Below is a small trained network, with its code and all its weights. Each question gives an input and a class and asks what happens when units are switched off, that is, made to give their printed mean instead of their output.

import numpy as np


def w(rows, s, z=0):
    codes = np.array(rows[::2]) - 128.0
    scale = np.full(codes.shape[1], s)
    scale[-1] = z or s
    return codes * scale


def norm(h):
    return h / np.sqrt((h * h).mean(-1, keepdims=True) + 1e-5)


def f(y):
    return y / 2 * (1 + np.tanh(0.7978845608 * (y + 0.044715 * y**3)))


def log_softmax(a):
    a = a - a.max(-1, keepdims=True)
    return a - np.log(np.exp(a).sum(-1, keepdims=True))


def net(x, mask):
    res = np.array(x, float).reshape(1, 2) / 4 @ E
    u = 0
    for l in range(3):
        y = f(norm(res) @ A[l][:, :-1].T + A[l][:, -1])
        res = res + np.where(mask[u : u + 7], y, B[l][:, -1]) @ B[l][:, :-1]
        u += 7
    return log_softmax(norm(res)[-1] @ U[:, :-1].T + U[:, -1])


A, B = {}, {}
E = w([
[204,252,186,106],'x0',
[154,88,18,25],'x1',
],0.0013)
A[0] = w([
[148,132,229,189,255],'0.n0',
[112,106,75,112,225],'0.n1',
[62,80,95,142,105],'0.n2',
[193,96,64,124,157],'0.n3',
[216,255,136,98,141],'0.n4',
[171,158,163,147,65],'0.n5',
[78,63,101,138,129],'0.n6',
],0.0051,0.00076)
B[0] = w([
[134,170,32,180,226],'0.n0',
[161,144,252,144,168],'0.n1',
[189,66,164,88,177],'0.n2',
[125,160,167,169,162],'0.n3',
[235,71,163,122,252],'0.n4',
[28,168,121,157,143],'0.n5',
[175,87,188,83,183],'0.n6',
],0.0034,0.0028)
A[1] = w([
[119,36,201,57,144],'1.n0',
[149,109,88,182,87],'1.n1',
[90,206,82,177,89],'1.n2',
[55,119,85,21,101],'1.n3',
[185,153,158,61,249],'1.n4',
[117,118,71,99,9],'1.n5',
[113,114,255,151,101],'1.n6',
],0.0047,0.0013)
B[1] = w([
[64,176,167,123,255],'1.n0',
[201,48,140,155,147],'1.n1',
[83,87,169,62,148],'1.n2',
[113,150,82,205,93],'1.n3',
[69,133,74,253,231],'1.n4',
[137,139,84,158,92],'1.n5',
[145,90,71,123,169],'1.n6',
],0.0037,0.0027)
A[2] = w([
[83,116,160,100,106],'2.n0',
[147,199,76,72,3],'2.n1',
[101,139,97,140,84],'2.n2',
[254,236,139,90,127],'2.n3',
[26,165,155,184,120],'2.n4',
[90,102,156,50,149],'2.n5',
[175,78,104,134,197],'2.n6',
],0.0052,0.0034)
B[2] = w([
[97,2,118,61,134],'2.n0',
[222,119,108,70,66],'2.n1',
[25,217,156,75,93],'2.n2',
[130,12,216,181,252],'2.n3',
[130,177,31,60,207],'2.n4',
[75,100,202,21,155],'2.n5',
[208,225,226,215,238],'2.n6',
],0.0031,0.0021)
U = w([
[231,106,211,247,210],'0',
[201,81,94,82,4],'1',
[79,25,237,49,174],'2',
[76,129,88,61,132],'3',
[117,208,54,144,155],'4',
[221,102,106,65,2],'5',
],0.011,0.0072)

Each question gives the input, the list of numbers given to net, and the class t.
The units are the neurons (one row each of A and B). Each row of codes is followed by its name. A weight is (code - 128) times the scale printed after its matrix; where a second scale follows, it is the last column's (A, B and U).
mask holds one flag per neuron, layer by layer. A switched-off neuron (its flag False) gives its mean, the last column of its row in B, instead of its output. The means were averaged over made-up inputs and are rounded, as every weight is.
A unit's drop is (log p(t) with every unit on - log p(t) with that unit switched off) / (log p(t) with every unit on - log p(t) with every unit switched off).
unit that matters most: the unit with the biggest drop
top k neurons: the k neurons with the biggest drops, biggest first
k most important neurons of layer l: the k neurons of layer l with the biggest drops, biggest first
drop of u: that unit's drop, to one decimal
input [-2,7], class 3: unit that matters most : 0.n4
input [-2,0], class 2: 2 most important neurons of layer 0 : (0.n4 0.n0)
input [-4,8], class 3: 2 most important neurons of layer 1 : (1.n0 1.n3)
input [-4,-2], class 2: top 2 neurons : (1.n0 0.n4)
input [1,-4], class 4: top 4 neurons : (0.n0 0.n5 0.n2 1.n2)
input [-3,7], class 3: top 3 neurons : (1.n0 0.n4 0.n0)
input [-1,7], class 3: top 2 neurons : (0.n4 0.n0)
input [-3,-7], class 3: top 4 neurons : (0.n4 1.n2 0.n0 1.n6)
input [-3,-2], class 2: top 3 neurons : (1.n0 0.n4 0.n2)
input [2,7], class 4: top 2 neurons : (1.n4 0.n0)
input [0,5], class 4: top 2 neurons : (1.n4 0.n4)
input [-4,-3], class 2: top 3 neurons : (0.n4 1.n0 0.n6)
input [3,8], class 0: 2 most important neurons of layer 0 : (0.n5 0.n4)
input [-6,-5], class 2: 2 most important neurons of layer 1 : (1.n4 1.n0)
input [1,4], class 4: unit that matters most : 1.n4
input [-1,6], class 3: 2 most important neurons of layer 1 : (1.n0 1.n1)
input [-3,5], class 3: top 3 neurons : (1.n0 0.n4 2.n4)
input [-7,-2], class 2: top 2 neurons : (1.n0 0.n4)
input [0,8], class 4: top 2 neurons : (1.n4 0.n4)
input [2,-8], class 4: unit that matters most : 0.n5
input [-1,4], class 3: top 4 neurons : (0.n4 1.n0 0.n0 1.n4)
input [-1,5], class 3: top 3 neurons : (0.n4 0.n0 1.n0)
input [1,6], class 4: top 2 neurons : (1.n4 0.n0)
input [-2,5], class 3: drop of 2.n3 : 0.1
input [-8,-2], class 2: drop of 1.n0 : 0.3
input [-5,-2], class 2: drop of 1.n0 : 0.6
input [0,-5], class 4: drop of 2.n6 : 0.0
